Here is a tiny trained network, its code and every weight. The questions are about switching its units off for an input and a target symbol, where a switched-off unit gives its printed mean instead of its output.

import numpy as np


def w(rows, s, z=0):
    codes = np.array(rows[::2]) - 128.0
    scale = np.full(codes.shape[1], s)
    scale[-1] = z or s
    return codes * scale


def softmax(a):
    e = np.exp(a - a.max(-1, keepdims=True))
    return e / e.sum(-1, keepdims=True)


def log_softmax(a):
    a = a - a.max(-1, keepdims=True)
    return a - np.log(np.exp(a).sum(-1, keepdims=True))


def net(x, mask):
    ids = ['γεζημξπτφψω'.index(c) for c in x.split()]
    T = len(ids)
    res = E[ids] + P[:T]
    u = 0
    for l in range(2):
        r = res
        for j in range(3):
            rows = slice(3 * j, 3 * j + 3)
            q, k, v = (r @ M[l][rows].T for M in (Q, K, V))
            z = softmax(np.where(np.tri(T) > 0, q @ k.T / 3**0.5, -1e9)) @ v
            o = O[l][rows]
            res = res + np.where(mask[u + j], z, o[:, -1]) @ o[:, :-1]
        u += 3
    return log_softmax(res[-1] @ U[:, :-1].T + U[:, -1])


Q, K, V, O = {}, {}, {}, {}
E = w([
[144,127,112],'γ',
[98,123,199],'ε',
[178,197,84],'ζ',
[43,138,30],'η',
[79,109,138],'μ',
[176,244,239],'ξ',
[96,111,125],'π',
[123,41,93],'τ',
[47,76,158],'φ',
[35,253,118],'ψ',
[208,88,223],'ω',
],0.018)
P = w([
[125,77,251],'0',
[152,57,241],'1',
[108,69,210],'2',
[109,69,180],'3',
[116,86,178],'4',
[87,88,152],'5',
[93,78,147],'6',
],0.0028)
Q[0] = w([
[64,141,161],'0.h0',
[180,185,54],'0.h0',
[90,137,75],'0.h0',
[115,104,107],'0.h1',
[254,216,26],'0.h1',
[199,32,131],'0.h1',
[165,188,23],'0.h2',
[183,84,52],'0.h2',
[92,138,132],'0.h2',
],0.012)
K[0] = w([
[87,148,128],'0.h0',
[172,131,212],'0.h0',
[138,57,168],'0.h0',
[183,130,98],'0.h1',
[130,173,84],'0.h1',
[150,102,41],'0.h1',
[114,142,62],'0.h2',
[241,105,9],'0.h2',
[80,90,189],'0.h2',
],0.015)
V[0] = w([
[103,39,121],'0.h0',
[158,153,172],'0.h0',
[147,94,247],'0.h0',
[211,156,171],'0.h1',
[2,167,213],'0.h1',
[55,183,248],'0.h1',
[150,96,76],'0.h2',
[251,142,55],'0.h2',
[221,168,35],'0.h2',
],0.0089)
O[0] = w([
[69,87,154,138],'0.h0',
[87,18,145,125],'0.h0',
[213,93,12,160],'0.h0',
[90,201,108,117],'0.h1',
[253,67,29,254],'0.h1',
[216,153,26,253],'0.h1',
[24,88,188,79],'0.h2',
[18,40,193,14],'0.h2',
[16,142,206,17],'0.h2',
],0.0049,0.0078)
Q[1] = w([
[228,11,137],'1.h0',
[108,89,95],'1.h0',
[137,182,149],'1.h0',
[81,179,36],'1.h1',
[82,54,29],'1.h1',
[140,106,24],'1.h1',
[167,97,220],'1.h2',
[199,119,204],'1.h2',
[141,114,76],'1.h2',
],0.012)
K[1] = w([
[172,95,157],'1.h0',
[125,110,124],'1.h0',
[145,180,113],'1.h0',
[35,244,75],'1.h1',
[84,117,52],'1.h1',
[133,144,70],'1.h1',
[2,101,70],'1.h2',
[73,142,24],'1.h2',
[138,150,179],'1.h2',
],0.014)
V[1] = w([
[13,223,12],'1.h0',
[157,234,222],'1.h0',
[166,248,173],'1.h0',
[136,26,105],'1.h1',
[165,222,177],'1.h1',
[238,16,218],'1.h1',
[109,210,145],'1.h2',
[26,202,43],'1.h2',
[237,254,220],'1.h2',
],0.0072)
O[1] = w([
[254,102,48,74],'1.h0',
[155,172,179,90],'1.h0',
[110,129,175,157],'1.h0',
[210,101,215,114],'1.h1',
[67,107,68,174],'1.h1',
[141,65,248,114],'1.h1',
[144,91,145,98],'1.h2',
[188,117,44,59],'1.h2',
[77,83,199,254],'1.h2',
],0.0057,0.0091)
U = w([
[197,42,108,2],'γ',
[199,142,138,205],'ε',
[66,138,142,174],'ζ',
[98,91,59,180],'η',
[101,227,140,127],'μ',
[184,204,150,245],'ξ',
[154,153,118,56],'π',
[72,8,115,110],'τ',
[172,130,127,127],'φ',
[162,202,83,7],'ψ',
[158,138,181,166],'ω',
],0.016,0.0093)

Each question gives the input, a string of symbols that net reads in full, and the target symbol t.
The units are the heads (3 rows each of Q, K, V and O). Each row of codes is followed by its name. A weight is (code - 128) times the scale printed after its matrix; where a second scale follows, it is the last column's (O and U).
mask holds one flag per head, layer by layer. A switched-off head (its flag False) gives its mean, the last column of its rows in O, instead of its output. The means were averaged over made-up inputs and are rounded, as every weight is.
A unit's drop is (log p(t) with every unit on - log p(t) with that unit switched off) / (log p(t) with every unit on - log p(t) with every unit switched off).
The circuit of an input: a set's keep is (log p(t) with only the set's units on - log p(t) with every unit switched off) / (log p(t) with every unit on - log p(t) with every unit switched off). Starting from all 6 units, units are removed one at a time, each time the one whose removal leaves the highest keep (on an exact tie, the one counted first), for as long as the keep stays at least 0.8.
units of the circuit, in order: the units of the circuit, biggest drop first
unit that matters most: the unit with the biggest drop
heads that matter: for each layer, one digit per head in row order, 1 if its drop is at least 0.15 and else 0, layers parted by /
drop of u: that unit's drop, to one decimal
input ζ ζ ψ φ, target η: units of the circuit, in order => (1.h1; 0.h2)
input ε ω ω γ, target ζ: units of the circuit, in order => (1.h0)
input ε ξ γ ε ζ, target τ: heads that matter => 101 / 001
input ε η ε φ ε π, target ξ: units of the circuit, in order => (1.h1; 0.h0)
input φ ψ ω φ γ, target ζ: units of the circuit, in order => (1.h0; 1.h2)
input η ζ ψ ζ, target η: units of the circuit, in order => (1.h1; 0.h2)
input γ ψ ω ξ φ τ ω, target ω: units of the circuit, in order => (1.h1; 1.h0)
input ψ μ ξ φ ψ τ ω, target ω: units of the circuit, in order => (1.h0; 1.h1)
input ω ζ μ, target ζ: heads that matter => 000 / 001
input φ π ψ ζ, target η: units of the circuit, in order => (0.h2; 1.h1)
input π ξ φ ψ γ, target η: heads that matter => 010 / 010
input φ φ η η φ, target ξ: units of the circuit, in order => (0.h0; 0.h2)
input φ φ ω ξ ψ, target ψ: units of the circuit, in order => (1.h1; 1.h0)
input π φ ξ μ π, target τ: heads that matter => 010 / 101
input ω ζ ζ φ, target ζ: unit that matters most => 1.h2
input ζ τ γ, target ω: heads that matter => 011 / 010
input ξ φ φ ζ, target τ: units of the circuit, in order => (0.h2; 1.h2)
input τ ξ γ, target τ: heads that matter => 100 / 000
input ξ φ τ μ, target τ: heads that matter => 010 / 001
input φ φ ε φ, target γ: unit that matters most => 1.h1
input ζ ξ ξ ζ ε τ, target τ: drop of 1.h1 => 0.0
input π μ ε ω τ ω μ, target ζ: drop of 1.h0 => 0.2
input φ ζ φ τ μ, target ε: drop of 0.h2 => 0.8
input φ π π ζ, target μ: drop of 1.h1 => 0.1
